[41 71 99 75]
[65 69 112 104]
[46 73 107 55]
[49 93 99 67]
[55 58 113 89]
:
[55 58 113 89]
[65 69 112 104]
[41 71 99 75]
[46 73 107 55]
[49 93 99 67]

[124 122 100 96 111 94 126 129 55 122]
[85 98 100 111 126 62 60 81 55 85]
[84 76 100 71 33 98 106 80 104 84]
[88 119 100 97 81 129 113 85 106 104]
[117 82 100 78 102 77 116 120 40 126]
:
[84 76 100 71 33 98 106 80 104 84]
[117 82 100 78 102 77 116 120 40 126]
[85 98 100 111 126 62 60 81 55 85]
[88 119 100 97 81 129 113 85 106 104]
[124 122 100 96 111 94 126 129 55 122]

[100 96 90 126 125 85 95]
[137 134 132 135 128 145 156]
[52 47 59 70 120 87 66]
[74 90 80 76 49 82 75]
:
[52 47 59 70 120 87 66]
[74 90 80 76 49 82 75]
[100 96 90 126 125 85 95]
[137 134 132 135 128 145 156]

[120 80 128 116 69 75]
[112 97 94 105 84 79]
[84 90 87 125 92 140]
[96 116 121 106 116 68]
[99 105 114 106 94 72]
[76 93 81 74 109 84]
[149 64 115 137 99 125]
[69 121 66 104 114 104]
[36 55 85 62 105 96]
:
[36 55 85 62 105 96]
[149 64 115 137 99 125]
[120 80 128 116 69 75]
[84 90 87 125 92 140]
[76 93 81 74 109 84]
[112 97 94 105 84 79]
[99 105 114 106 94 72]
[96 116 121 106 116 68]
[69 121 66 104 114 104]

[106 118 112 71 132 115 97 72 134 107 77 54 78 92 107 125]
[94 116 97 95 116 126 96 53 91 67 107 35 80 91 107 140]
[102 119 106 81 131 120 97 62 119 87 91 51 97 89 107 134]
[93 64 83 124 90 80 99 148 63 130 86 153 108 98 117 69]
:
[93 64 83 124 90 80 99 148 63 130 86 153 108 98 117 69]
[94 116 97 95 116 126 96 53 91 67 107 35 80 91 107 140]
[106 118 112 71 132 115 97 72 134 107 77 54 78 92 107 125]
[102 119 106 81 131 120 97 62 119 87 91 51 97 89 107 134]

[108 121 160 135 98 148 85 116 96]
[124 96 85 54 71 98 121 101 61]
[126 86 81 98 110 82 135 105 131]
[80 118 117 90 87 120 61 119 72]
[124 98 127 81 57 128 101 105 56]
[47 78 53 100 112 53 65 78 119]
[78 125 90 101 104 98 108 58 73]
[110 108 146 110 85 139 81 121 80]
:
[47 78 53 100 112 53 65 78 119]
[126 86 81 98 110 82 135 105 131]
[124 96 85 54 71 98 121 101 61]
[124 98 127 81 57 128 101 105 56]
[110 108 146 110 85 139 81 121 80]
[80 118 117 90 87 120 61 119 72]
[108 121 160 135 98 148 85 116 96]
[78 125 90 101 104 98 108 58 73]
---
[114 169 90 105]
[107 124 96 89]
[83 102 111 101]
:
[114 169]
[107 124]
[83 102]

[96 90 85]
[99 100 99]
[151 117 132]
[101 130 101]
:
[96 90]
[99 100]
[151 117]

[125 59 154 151]
[156 38 134 118]
[140 85 119 149]
[145 120 151 63]
[57 111 147 91]
:
[125 59]
[156 38]
[140 85]

[100 72 63 123 86]
[100 102 50 105 60]
[100 77 56 90 169]
[100 122 115 138 118]
:
[100 72]
[100 102]
[100 77]

[122 83 112 138]
[92 99 126 50]
[102 129 83 61]
:
[122 83]
[92 99]
[102 129]

[125 127 102 124]
[107 82 89 54]
[49 123 122 120]
[120 98 98 122]
[107 83 91 56]
:
[125 127]
[107 82]
[49 123]

[71 91]
[155 70]
[111 96]
[88 124]
[81 132]
:
[71 91]
[155 70]
[111 96]
---
[97 104 102]
[83 107 95]
[128 110 77]
[110 97 105]
[120 112 126]
[76 104 96]
[131 88 113]
[102 86 122]
[125 99 150]
[71 97 90]
:
[104 102 97]
[107 95 83]
[110 77 128]
[97 105 110]
[112 126 120]
[104 96 76]
[88 113 131]
[86 122 102]
[99 150 125]
[97 90 71]

[106 108 86 98 119 99 82 111 92 96 109 109 101 91 74 149]
[127 115 111 57 118 130 121 101 111 57 91 91 74 97 100 100]
[101 92 86 110 85 91 103 106 94 129 101 97 75 103 83 67]
[108 102 121 97 63 96 130 98 101 51 93 104 91 90 93 125]
:
[108 86 98 119 99 82 111 92 96 109 109 101 91 74 149 106]
[115 111 57 118 130 121 101 111 57 91 91 74 97 100 100 127]
[92 86 110 85 91 103 106 94 129 101 97 75 103 83 67 101]
[102 121 97 63 96 130 98 101 51 93 104 91 90 93 125 108]

[100 137 134 85 105 133 98 96 84 110 123 62 108 109]
[166 137 134 111 99 45 148 69 72 100 119 111 70 133]
[93 106 111 100 78 113 97 74 94 118 105 98 100 96]
:
[137 134 85 105 133 98 96 84 110 123 62 108 109 100]
[137 134 111 99 45 148 69 72 100 119 111 70 133 166]
[106 111 100 78 113 97 74 94 118 105 98 100 96 93]

[92 63 86 77 109 114 136 120 103 99 103 99 90 75]
[95 101 101 88 112 115 91 99 120 96 117 113 82 87]
[98 62 96 73 99 130 102 87 113 104 134 77 100 154]
[113 96 94 108 86 96 50 87 70 83 93 46 103 130]
[97 126 97 129 91 87 53 80 90 104 92 81 96 83]
:
[63 86 77 109 114 136 120 103 99 103 99 90 75 92]
[101 101 88 112 115 91 99 120 96 117 113 82 87 95]
[62 96 73 99 130 102 87 113 104 134 77 100 154 98]
[96 94 108 86 96 50 87 70 83 93 46 103 130 113]
[126 97 129 91 87 53 80 90 104 92 81 96 83 97]

[106 101 99 94 105 133 102]
[92 120 104 100 91 77 99]
[110 110 101 89 106 154 102]
[89 135 107 96 84 74 100]
[93 116 104 100 92 80 100]
:
[101 99 94 105 133 102 106]
[120 104 100 91 77 99 92]
[110 101 89 106 154 102 110]
[135 107 96 84 74 100 89]
[116 104 100 92 80 100 93]

[102 131 93 100 98]
[114 101 99 115 105]
[120 86 121 111 89]
[97 92 71 97 76]
[102 66 129 93 91]
[84 94 106 93 116]
[87 98 89 107 104]
[97 48 131 102 75]
[97 102 93 101 97]
[116 80 112 72 60]
[107 93 97 75 73]
:
[131 93 100 98 102]
[101 99 115 105 114]
[86 121 111 89 120]
[92 71 97 76 97]
[66 129 93 91 102]
[94 106 93 116 84]
[98 89 107 104 87]
[48 131 102 75 97]
[102 93 101 97 97]
[80 112 72 60 116]
[93 97 75 73 107]
